B:
z553: -16,1,14,5,-3,-15,15,2,20,32,-10,22,-57,5,-29,12,14,6,-7,17
z199: 4,-4,-1,-8,9,-5,17,9,10,30,-8,18,-27,1,-16,-18,-8,5,17,23
z838: -17,15,10,5,-5,9,20,3,11,1,-4,14,4,-20,-34,-9,-19,-3,-7,32
z633: -16,0,13,4,2,-8,21,-8,14,4,-13,16,-45,8,-25,9,6,10,-18,36
z533: -4,3,-10,-5,5,10,11,0,5,5,-2,11,0,-21,-19,-16,-10,-6,7,23
z666: -4,1,9,3,-3,-7,10,-1,4,19,-3,13,-28,-1,-11,1,6,0,1,6
Z135: 4,9,12,-10,-12,16,14,27,12,-26,-4,19,29,-32,-45,-24,-36,-12,6,33
z818: -13,9,5,-14,-24,-4,45,22,-9,29,-18,5,-11,-11,-16,1,5,-7,-3,33
z965: -2,0,-7,-1,10,-10,-4,3,9,30,6,-2,5,-22,-14,3,5,-14,-1,0
z460: -12,8,-16,-6,1,3,41,8,9,25,-16,14,-3,-27,-5,-19,4,-13,5,35
z144: 5,-4,-2,1,7,-1,0,1,2,31,1,12,-6,-6,-12,1,2,-3,7,10
z116: -11,9,-1,-3,-7,10,66,-9,5,23,-19,27,-53,-7,-18,-21,2,9,20,49
z991: -1,0,-2,1,8,-5,-5,9,5,22,5,4,5,-8,-17,0,-7,-5,2,4
z172: -5,7,5,-4,-3,16,13,-3,0,3,3,12,3,-10,-19,-23,-18,-3,11,20
z845: -26,-4,26,5,-4,-25,28,-1,24,10,-22,31,-80,22,-42,5,2,20,-26,61
z200: 1,-7,-7,-9,-6,19,19,-20,-6,23,6,10,-22,9,24,-25,-3,-7,30,-2
z858: -4,3,21,-17,-27,15,14,32,13,-32,-7,23,33,-12,-57,-41,-48,-5,15,34
Z311: -10,10,12,-6,-12,1,25,21,14,-8,-12,15,-2,-21,-46,-7,-21,-5,-15,40
z782: -15,4,-2,2,-1,3,30,-4,14,0,-17,25,-29,-12,-28,-24,-2,7,7,33
Z878: -3,-3,-7,1,8,3,8,-6,11,16,-2,10,7,-13,-7,-14,-3,-2,10,9
Z104: -10,-1,4,9,0,4,25,-13,10,10,-8,21,-37,-1,-14,-12,1,10,2,30

30,3,0,0,11,-1,18,2,8,0,0,1,3,9,3,0,35,-2,5,5,2,0,-2 => z782
-1,-1,0,18,2,0,2,5,3,0,-1,0,-1,3,1,0,55,8,7,5,1,0,0 => z553
-1,-2,0,1,5,4,3,17,4,1,0,0,0,6,2,1,40,6,9,1,1,3,2 => z633
13,-2,-1,13,6,-1,3,0,4,0,-2,2,3,6,2,1,5,6,3,5,1,7,-1 => z144
9,-1,0,0,13,0,-1,0,56,0,8,3,3,2,2,0,-3,0,0,1,2,0,0 => Z135
26,-1,5,12,4,0,1,0,7,0,1,2,10,1,0,1,12,8,13,3,1,0,0 => z199
44,2,6,0,10,4,20,13,-2,0,21,0,4,2,0,0,33,0,5,0,0,0,0 => z116
2,-1,0,14,4,-1,3,0,6,0,-1,6,6,7,2,0,0,-1,2,3,2,4,2 => z991
6,0,0,11,0,1,3,0,0,0,0,0,0,0,0,0,26,0,0,5,0,2,1 => z666
33,11,1,0,-13,5,3,-2,-9,2,5,-1,7,-7,-5,-1,-8,4,-8,-1,-2,8,8 => z200
-2,-1,6,1,8,0,0,19,17,0,-1,0,0,1,0,2,78,30,20,7,0,-1,0 => z845
-2,-2,0,0,13,1,5,11,36,0,12,0,-1,6,2,0,20,3,7,1,2,0,-1 => Z311
22,0,0,0,5,0,9,6,2,0,-1,0,0,2,0,1,28,4,0,8,0,5,0 => Z104
2,3,1,-1,-7,8,-4,3,67,0,10,9,1,-9,5,1,-1,2,14,-1,9,0,5 => z858
4,5,0,17,6,0,4,0,5,6,-1,0,11,18,1,0,1,-1,2,1,0,7,5 => z965
25,11,0,0,15,0,22,1,4,7,23,0,13,23,3,0,1,0,3,1,1,1,-1 => z460
15,0,0,1,-1,7,8,7,20,0,2,0,0,2,0,1,1,-1,0,0,0,12,4 => z172
-1,-4,-1,0,9,6,16,13,25,1,7,1,0,11,3,1,18,-2,5,3,1,7,-1 => z838
-1,4,0,0,-2,8,-1,10,12,9,37,1,0,11,2,0,4,0,-1,0,4,0,5 => z818
18,6,0,8,4,0,12,1,2,2,-1,2,4,8,3,0,2,-1,3,3,2,0,0 => Z878
18,1,0,0,7,2,9,1,16,1,0,1,6,14,3,0,2,-1,2,1,1,5,2 => z533
